Below is a small trained network, with its code and all its weights. Each question gives an input and a class and asks what happens when units are switched off, that is, made to give their printed mean instead of their output.

import numpy as np


def w(rows, s, z=0):
    codes = np.array(rows[::2]) - 128.0
    scale = np.full(codes.shape[1], s)
    scale[-1] = z or s
    return codes * scale


def f(y):
    return y / 2 * (1 + np.tanh(0.7978845608 * (y + 0.044715 * y**3)))


def log_softmax(a):
    a = a - a.max(-1, keepdims=True)
    return a - np.log(np.exp(a).sum(-1, keepdims=True))


def net(x, mask):
    res = np.array(x, float).reshape(1, 2) / 4 @ E
    y = f(res @ A[0][:, :-1].T + A[0][:, -1])
    res = res + np.where(mask, y, B[0][:, -1]) @ B[0][:, :-1]
    return log_softmax(res[-1] @ U[:, :-1].T + U[:, -1])


A, B = {}, {}
E = w([
[222,104,191,194,3,115,210,145,103,87,165,24],'x0',
[138,201,89,158,117,200,32,128,186,79,175,100],'x1',
],0.015)
A[0] = w([
[50,174,142,68,198,197,156,130,106,155,29,137,145],'N0',
[55,53,103,53,183,50,170,79,64,220,46,170,106],'N1',
[25,96,144,43,194,155,87,106,153,173,83,210,254],'N2',
[46,192,54,95,200,229,90,108,130,137,74,216,101],'N3',
[22,170,33,114,149,193,1,119,171,175,128,168,133],'N4',
[141,214,67,104,153,159,96,41,199,42,144,93,96],'N5',
[102,210,100,147,111,234,77,154,155,63,142,82,156],'N6',
],0.0074,0.0052)
B[0] = w([
[247,162,109,227,61,177,107,132,166,130,177,65,195],'N0',
[70,34,44,156,101,111,108,80,168,155,112,204,206],'N1',
[89,154,131,138,145,204,209,197,182,234,107,116,250],'N2',
[163,189,195,103,111,115,205,229,130,97,153,104,249],'N3',
[238,166,209,108,102,195,138,249,53,37,162,119,255],'N4',
[163,1,155,15,188,147,102,140,179,120,201,196,182],'N5',
[178,102,174,141,188,205,81,175,184,55,176,174,190],'N6',
],0.0086,0.027)
U = w([
[78,112,46,149,158,154,122,100,188,168,106,125,66],'0',
[143,97,120,117,184,164,109,158,146,119,136,178,120],'1',
[92,77,99,109,118,76,118,77,84,106,108,176,1],'2',
[174,158,162,155,74,138,147,158,103,110,134,3,230],'3',
],0.014,0.0029)

Each question gives the input, the list of numbers given to net, and the class t.
The units are the neurons (one row each of A and B). Each row of codes is followed by its name. A weight is (code - 128) times the scale printed after its matrix; where a second scale follows, it is the last column's (A, B and U).
mask holds one flag per neuron, in row order. A switched-off neuron (its flag False) gives its mean, the last column of its row in B, instead of its output. The means were averaged over made-up inputs and are rounded, as every weight is.
A unit's drop is (log p(t) with every unit on - log p(t) with that unit switched off) / (log p(t) with every unit on - log p(t) with every unit switched off).
The circuit of an input: a set's keep is (log p(t) with only the set's units on - log p(t) with every unit switched off) / (log p(t) with every unit on - log p(t) with every unit switched off). Starting from all 7 units, units are removed one at a time, each time the one whose removal leaves the highest keep (on an exact tie, the one counted first), for as long as the keep stays at least 0.8.
circuit, biggest first: the units of the circuit, biggest drop first
most important unit: the unit with the biggest drop
top k neurons: the k neurons with the biggest drops, biggest first
drop of u: that unit's drop, to one decimal
input [-7,6], class 3: circuit, biggest first	(N4)
input [-8,8], class 3: top 2 neurons	(N4 N3)
input [-8,-3], class 3: top 4 neurons	(N0 N3 N4 N5)
input [-6,5], class 3: top 3 neurons	(N4 N3 N1)
input [3,-4], class 2: top 2 neurons	(N4 N3)
input [-5,-2], class 3: top 2 neurons	(N5 N0)
input [-8,1], class 3: top 2 neurons	(N3 N4)
input [-7,7], class 3: top 3 neurons	(N4 N3 N1)
input [-4,-4], class 0: top 2 neurons	(N1 N4)
input [-8,5], class 3: top 3 neurons	(N4 N3 N0)
input [6,8], class 1: drop of N1	0.0
input [-1,-5], class 0: drop of N4	0.1
input [0,-2], class 0: drop of N4	0.6
input [5,-8], class 2: most important unit	N4
